Here is a tiny trained network, its code and every weight. The questions are about switching its units off for an input and a target symbol, where a switched-off unit gives its printed mean instead of its output.

import numpy as np


def w(rows, s, z=0):
    codes = np.array(rows[::2]) - 128.0
    scale = np.full(codes.shape[1], s)
    scale[-1] = z or s
    return codes * scale


def f(y):
    return np.maximum(y, 0)


def softmax(a):
    e = np.exp(a - a.max(-1, keepdims=True))
    return e / e.sum(-1, keepdims=True)


def log_softmax(a):
    a = a - a.max(-1, keepdims=True)
    return a - np.log(np.exp(a).sum(-1, keepdims=True))


def net(x, mask):
    ids = ['αγδζηθλμπστψω'.index(c) for c in x.split()]
    T = len(ids)
    res = E[ids] + P[:T]
    q, k, v = (res @ M[0].T for M in (Q, K, V))
    z = softmax(np.where(np.tri(T) > 0, q @ k.T / 3**0.5, -1e9)) @ v
    res = res + np.where(mask[0], z, O[0][:, -1]) @ O[0][:, :-1]
    y = f(res @ A[0][:, :-1].T + A[0][:, -1])
    res = res + np.where(mask[1:9], y, B[0][:, -1]) @ B[0][:, :-1]
    return log_softmax(res[-1] @ U[:, :-1].T + U[:, -1])


Q, K, V, O, A, B = {}, {}, {}, {}, {}, {}
E = w([
[160,171,113,189,181,4,113],'α',
[136,127,154,121,144,57,109],'γ',
[116,154,139,79,212,121,134],'δ',
[142,149,180,56,125,79,109],'ζ',
[93,113,136,102,39,168,144],'η',
[88,141,92,167,149,150,156],'θ',
[109,162,157,53,77,122,137],'λ',
[121,146,187,107,83,190,205],'μ',
[136,178,156,150,48,84,99],'π',
[89,129,138,155,147,139,142],'σ',
[117,115,82,172,167,31,131],'τ',
[120,106,90,106,201,72,144],'ψ',
[103,200,112,161,72,95,145],'ω',
],0.018)
P = w([
[135,82,181,73,142,151,225],'0',
[50,229,69,13,106,60,69],'1',
[43,149,108,164,167,136,55],'2',
[64,173,89,138,255,75,5],'3',
[212,12,235,179,189,244,143],'4',
[199,99,100,176,141,111,134],'5',
[215,51,125,221,68,143,160],'6',
[97,122,114,184,58,129,94],'7',
],0.0082)
Q[0] = w([
[95,136,156,168,118,99,100],'head 1',
[104,100,157,120,154,164,67],'head 1',
[245,98,144,151,125,156,172],'head 1',
],0.012)
K[0] = w([
[140,145,204,90,142,167,172],'head 1',
[181,218,147,47,85,91,251],'head 1',
[46,156,1,57,127,87,9],'head 1',
],0.0077)
V[0] = w([
[61,94,201,1,218,235,40],'head 1',
[35,82,5,217,201,203,195],'head 1',
[73,197,51,129,63,231,194],'head 1',
],0.0075)
O[0] = w([
[16,15,68,99,118,197,123,255],'head 1',
[73,116,236,40,102,123,20,57],'head 1',
[246,117,177,76,80,178,123,94],'head 1',
],0.013,0.0027)
A[0] = w([
[196,210,85,136,148,151,139,7],'neuron 1',
[89,71,127,169,83,18,73,250],'neuron 2',
[116,230,73,79,67,199,155,167],'neuron 3',
[141,106,99,105,55,254,122,94],'neuron 4',
[232,210,173,179,129,91,239,162],'neuron 5',
[166,81,120,196,119,254,85,118],'neuron 6',
[207,74,74,150,181,122,24,255],'neuron 7',
[154,118,165,90,150,151,93,64],'neuron 8',
],0.0068,0.0052)
B[0] = w([
[97,61,66,143,124,176,73,169],'neuron 1',
[157,116,150,147,177,187,145,243],'neuron 2',
[127,126,129,81,254,123,125,182],'neuron 3',
[97,178,154,76,137,152,152,186],'neuron 4',
[76,147,94,149,109,150,62,255],'neuron 5',
[132,157,166,90,144,101,129,168],'neuron 6',
[140,168,123,91,120,185,154,203],'neuron 7',
[124,122,204,189,113,177,154,157],'neuron 8',
],0.0094,0.0088)
U = w([
[78,244,191,149,97,114,193,161],'α',
[90,166,180,150,136,58,226,128],'γ',
[74,43,146,114,120,155,119,124],'δ',
[108,129,100,132,73,101,238,87],'ζ',
[171,188,152,62,120,157,208,210],'η',
[132,107,253,126,133,122,121,166],'θ',
[173,155,114,85,107,163,216,75],'λ',
[131,138,138,93,112,123,154,1],'μ',
[125,152,92,126,68,169,135,26],'π',
[101,113,189,105,127,107,128,88],'σ',
[104,178,237,124,169,14,180,127],'τ',
[105,98,193,117,163,73,125,116],'ψ',
[175,164,129,113,64,176,105,186],'ω',
],0.0059,0.004)

Each question gives the input, a string of symbols that net reads in full, and the target symbol t.
The units are the heads (3 rows each of Q, K, V and O) and the neurons (one row each of A and B). Each row of codes is followed by its name. A weight is (code - 128) times the scale printed after its matrix; where a second scale follows, it is the last column's (O, A, B and U).
mask holds one flag per unit, heads first, then neurons. A switched-off unit (its flag False) gives its mean, the last column of its rows in O or B, instead of its output. The means were averaged over made-up inputs and are rounded, as every weight is.
A unit's drop is (log p(t) with every unit on - log p(t) with that unit switched off) / (log p(t) with every unit on - log p(t) with every unit switched off).
The circuit of an input: a set's keep is (log p(t) with only the set's units on - log p(t) with every unit switched off) / (log p(t) with every unit on - log p(t) with every unit switched off). Starting from all 9 units, units are removed one at a time, each time the one whose removal leaves the highest keep (on an exact tie, the one counted first), for as long as the keep stays at least 0.8.
circuit, biggest first: the units of the circuit, biggest drop first
top k neurons: the k neurons with the biggest drops, biggest first
drop of u: that unit's drop, to one decimal
input α η δ θ, target α: circuit, biggest first : (head 1)
input π ω θ, target π: circuit, biggest first : (head 1; neuron 5; neuron 1)
input π λ ψ θ θ η α, target θ: circuit, biggest first : (head 1; neuron 2)
input ω δ δ ω, target ω: circuit, biggest first : (head 1; neuron 5; neuron 1)
input ω η γ, target ω: circuit, biggest first : (head 1; neuron 5; neuron 1)
input θ η θ λ π, target η: top 3 neurons : (neuron 4; neuron 6; neuron 5)
input η δ η δ, target η: top 3 neurons : (neuron 7; neuron 5; neuron 1)
input η π γ η, target η: circuit, biggest first : (head 1; neuron 4; neuron 5)
input α λ γ, target α: circuit, biggest first : (head 1; neuron 5)
input ω ω η ζ ω γ π α, target ω: circuit, biggest first : (head 1; neuron 5; neuron 1; neuron 7)
input θ σ μ, target θ: top 2 neurons : (neuron 8; neuron 7)
input ω τ σ, target ω: top 2 neurons : (neuron 5; neuron 1)
input α σ δ, target α: top 2 neurons : (neuron 5; neuron 3)
input η α θ θ δ τ, target θ: top neuron : (neuron 2)
input ω δ γ η, target ω: drop of head 1 : 1.3
input ω ζ η, target ω: drop of head 1 : 1.6
input ω δ δ, target ω: drop of neuron 6 : 0.0
